Here is a tiny trained network, its code and every weight. The questions are about switching its units off for an input and a target symbol, where a switched-off unit gives its printed mean instead of its output.

import numpy as np


def w(rows, s, z=0):
    codes = np.array(rows[::2]) - 128.0
    scale = np.full(codes.shape[1], s)
    scale[-1] = z or s
    return codes * scale


def f(y):
    return np.maximum(y, 0)


def softmax(a):
    e = np.exp(a - a.max(-1, keepdims=True))
    return e / e.sum(-1, keepdims=True)


def log_softmax(a):
    a = a - a.max(-1, keepdims=True)
    return a - np.log(np.exp(a).sum(-1, keepdims=True))


def net(x, mask):
    ids = ['αδεζμξπστ'.index(c) for c in x.split()]
    T = len(ids)
    res = E[ids] + P[:T]
    u = 0
    for l in range(3):
        q, k, v = (res @ M[l].T for M in (Q, K, V))
        z = softmax(np.where(np.tri(T) > 0, q @ k.T / 3**0.5, -1e9)) @ v
        res = res + np.where(mask[u], z, O[l][:, -1]) @ O[l][:, :-1]
        u += 1
        y = f(res @ A[l][:, :-1].T + A[l][:, -1])
        res = res + np.where(mask[u : u + 8], y, B[l][:, -1]) @ B[l][:, :-1]
        u += 8
    return log_softmax(res[-1] @ U[:, :-1].T + U[:, -1])


Q, K, V, O, A, B = {}, {}, {}, {}, {}, {}
E = w([
[219,154,79,174,90,169],'α',
[212,170,142,82,222,72],'δ',
[179,147,95,54,84,144],'ε',
[117,215,149,98,157,154],'ζ',
[89,110,68,176,106,61],'μ',
[124,12,141,97,150,93],'ξ',
[148,180,114,123,40,158],'π',
[108,92,204,98,236,75],'σ',
[11,122,137,124,159,144],'τ',
],0.011)
P = w([
[35,80,69,195,253,211],'0',
[27,239,186,70,104,31],'1',
[73,197,173,87,89,73],'2',
[113,180,196,90,72,93],'3',
[152,159,212,106,51,110],'4',
[193,147,236,116,32,123],'5',
[228,126,248,116,32,157],'6',
],0.0044)
Q[0] = w([
[180,125,162,154,246,53],'0.h1',
[60,25,205,58,107,115],'0.h1',
[102,254,161,155,156,182],'0.h1',
],0.015)
K[0] = w([
[168,88,117,94,229,38],'0.h1',
[67,10,224,84,103,138],'0.h1',
[147,221,148,95,173,216],'0.h1',
],0.014)
V[0] = w([
[24,199,2,105,165,80],'0.h1',
[190,142,187,16,130,131],'0.h1',
[85,184,212,120,216,237],'0.h1',
],0.0065)
O[0] = w([
[252,173,198,215,64,153,254],'0.h1',
[97,198,18,159,64,79,216],'0.h1',
[160,47,38,214,148,132,196],'0.h1',
],0.0044,0.0011)
A[0] = w([
[147,36,64,200,106,118,24],'0.n1',
[91,191,90,123,95,166,253],'0.n2',
[68,172,204,6,109,142,28],'0.n3',
[62,93,21,192,123,70,138],'0.n4',
[62,106,56,132,93,89,103],'0.n5',
[86,175,120,120,88,72,76],'0.n6',
[136,179,93,122,204,179,138],'0.n7',
[114,118,132,193,139,203,116],'0.n8',
],0.011,0.0022)
B[0] = w([
[151,85,107,229,137,172,149],'0.n1',
[187,93,101,62,154,5,252],'0.n2',
[113,170,70,199,222,79,220],'0.n3',
[89,167,120,177,224,141,178],'0.n4',
[129,150,125,194,148,83,161],'0.n5',
[154,86,148,157,126,254,211],'0.n6',
[233,156,82,30,148,114,178],'0.n7',
[18,192,101,85,97,135,164],'0.n8',
],0.0095,0.0038)
Q[1] = w([
[121,85,140,164,215,224],'1.h1',
[126,61,102,87,176,101],'1.h1',
[36,16,255,189,103,134],'1.h1',
],0.0098)
K[1] = w([
[120,193,214,133,163,67],'1.h1',
[66,115,71,111,160,37],'1.h1',
[98,141,254,127,19,1],'1.h1',
],0.0095)
V[1] = w([
[182,1,148,137,121,123],'1.h1',
[159,125,96,136,155,237],'1.h1',
[182,185,113,182,103,155],'1.h1',
],0.013)
O[1] = w([
[56,254,121,82,116,109,2],'1.h1',
[136,155,59,186,121,157,255],'1.h1',
[123,125,115,151,152,43,139],'1.h1',
],0.0098,0.003)
A[1] = w([
[99,109,245,64,56,192,156],'1.n1',
[82,154,158,195,139,96,116],'1.n2',
[123,189,63,129,104,108,158],'1.n3',
[179,80,146,114,93,135,7],'1.n4',
[110,115,197,115,59,112,129],'1.n5',
[72,92,104,120,147,77,6],'1.n6',
[44,113,140,204,124,104,244],'1.n7',
[133,121,113,138,30,98,87],'1.n8',
],0.012,0.0019)
B[1] = w([
[91,251,111,77,114,39,145],'1.n1',
[159,54,100,145,139,125,187],'1.n2',
[158,152,161,161,106,186,254],'1.n3',
[140,73,74,141,165,93,163],'1.n4',
[112,118,125,114,80,72,147],'1.n5',
[157,102,152,187,113,168,168],'1.n6',
[131,66,148,80,151,209,225],'1.n7',
[121,176,134,101,175,140,167],'1.n8',
],0.015,0.0058)
Q[2] = w([
[6,44,225,159,140,65],'2.h1',
[153,78,5,132,16,115],'2.h1',
[248,125,141,97,78,150],'2.h1',
],0.016)
K[2] = w([
[135,82,254,186,69,53],'2.h1',
[105,138,80,150,1,155],'2.h1',
[92,100,46,113,112,170],'2.h1',
],0.018)
V[2] = w([
[67,171,112,174,254,101],'2.h1',
[180,208,151,174,119,149],'2.h1',
[219,120,127,50,185,82],'2.h1',
],0.014)
O[2] = w([
[98,61,70,201,1,184,180],'2.h1',
[161,164,92,150,219,199,4],'2.h1',
[120,90,227,50,142,193,237],'2.h1',
],0.0087,0.0042)
A[2] = w([
[133,173,127,153,48,157,5],'2.n1',
[111,229,113,29,57,30,30],'2.n2',
[12,161,88,150,147,169,113],'2.n3',
[62,206,127,71,176,115,51],'2.n4',
[143,47,162,141,154,187,2],'2.n5',
[98,96,150,114,168,88,13],'2.n6',
[105,196,147,22,59,25,244],'2.n7',
[99,93,167,74,114,145,121],'2.n8',
],0.011,0.0031)
B[2] = w([
[105,109,54,35,159,128,169],'2.n1',
[3,209,81,173,146,21,181],'2.n2',
[126,89,189,128,184,62,149],'2.n3',
[177,135,137,58,113,32,144],'2.n4',
[15,191,151,109,107,103,251],'2.n5',
[88,153,72,139,121,179,176],'2.n6',
[228,99,215,162,62,235,207],'2.n7',
[173,83,68,182,201,112,218],'2.n8',
],0.013,0.016)
U = w([
[184,4,219,105,70,242,215],'α',
[154,133,168,29,109,84,162],'δ',
[165,47,91,121,71,39,69],'ε',
[117,97,90,43,9,185,140],'ζ',
[57,211,182,79,91,242,48],'μ',
[78,201,80,93,69,86,1],'ξ',
[140,151,92,177,164,155,60],'π',
[110,179,184,138,13,92,147],'σ',
[5,56,175,119,166,74,204],'τ',
],0.0038,0.0045)

Each question gives the input, a string of symbols that net reads in full, and the target symbol t.
The units are the heads (3 rows each of Q, K, V and O) and the neurons (one row each of A and B). Each row of codes is followed by its name. A weight is (code - 128) times the scale printed after its matrix; where a second scale follows, it is the last column's (O, A, B and U).
mask holds one flag per unit, layer by layer, with each layer's heads first. A switched-off unit (its flag False) gives its mean, the last column of its rows in O or B, instead of its output. The means were averaged over made-up inputs and are rounded, as every weight is.
A unit's drop is (log p(t) with every unit on - log p(t) with that unit switched off) / (log p(t) with every unit on - log p(t) with every unit switched off).
The circuit of an input: a set's keep is (log p(t) with only the set's units on - log p(t) with every unit switched off) / (log p(t) with every unit on - log p(t) with every unit switched off). Starting from the 12 units with the biggest drops (on a tie, the unit counted first), units are removed one at a time, each time the one whose removal leaves the highest keep (on an exact tie, the one counted first), for as long as the keep stays at least 0.8.
circuit, biggest first: the units of the circuit, biggest drop first
unit that matters most: the unit with the biggest drop
k most important neurons: the k neurons with the biggest drops, biggest first
top k neurons in layer l: the k neurons of layer l with the biggest drops, biggest first
input μ ε ζ α ξ ξ, target α: circuit, biggest first : 1.h1; 2.h1; 1.n3; 2.n7
input δ ε ε ξ σ ξ σ, target α: circuit, biggest first : 1.h1; 1.n1; 2.n7
input π α ζ ξ α δ α, target α: top 2 neurons in layer 0 : 0.n8; 0.n6
input μ μ σ μ μ π, target σ: 3 most important neurons : 2.n2; 1.n7; 2.n7
input ε ζ μ σ π, target δ: unit that matters most : 2.h1
input ξ α α α δ, target ξ: 2 most important neurons : 0.n1; 1.n7
input α ξ μ μ σ ε, target π: top 2 neurons in layer 0 : 0.n1; 0.n7
input ε σ ε σ σ, target σ: 4 most important neurons : 2.n2; 1.n1; 0.n3; 2.n7
input σ σ ξ μ μ α ζ, target ζ: 2 most important neurons : 2.n1; 1.n3
input σ τ α ζ α, target ζ: 3 most important neurons : 0.n1; 2.n1; 1.n3
input ζ α δ, target τ: top 3 neurons in layer 0 : 0.n8; 0.n7; 0.n6
input μ δ τ σ ζ σ μ, target α: 2 most important neurons : 0.n3; 2.n7
input δ τ π, target μ: circuit, biggest first : 2.h1; 0.n7; 2.n5
input μ σ μ σ α ζ, target σ: top 2 neurons in layer 0 : 0.n2; 0.n1
input ε τ π α ξ τ, target α: 2 most important neurons : 0.n2; 0.n3
input σ α σ, target α: unit that matters most : 0.h1
input π μ ξ ε, target α: 4 most important neurons : 0.n8; 2.n7; 0.n2; 0.n6
input ε δ ζ π σ ξ, target τ: 4 most important neurons : 0.n2; 0.n3; 0.n5; 2.n7
input σ μ μ ε, target ζ: 3 most important neurons : 2.n1; 1.n3; 0.n4
input α μ σ μ ε μ ξ, target τ: 3 most important neurons : 0.n3; 0.n2; 2.n7
input π ε ξ α τ α μ, target τ: top 3 neurons in layer 1 : 1.n7; 1.n3; 1.n2
input ξ μ α, target ξ: unit that matters most : 1.h1
input α ε τ π, target π: 3 most important neurons : 0.n1; 1.n3; 0.n7
input τ π ξ π, target ε: top 2 neurons in layer 0 : 0.n8; 0.n2
input ζ σ ε α, target τ: top 2 neurons in layer 2 : 2.n5; 2.n7
input τ μ ζ ξ ξ, target α: 2 most important neurons : 0.n3; 0.n7
input ζ α ξ ε π π ε, target τ: most important neuron : 0.n8
input δ τ δ, target μ: top 2 neurons in layer 0 : 0.n7; 0.n2
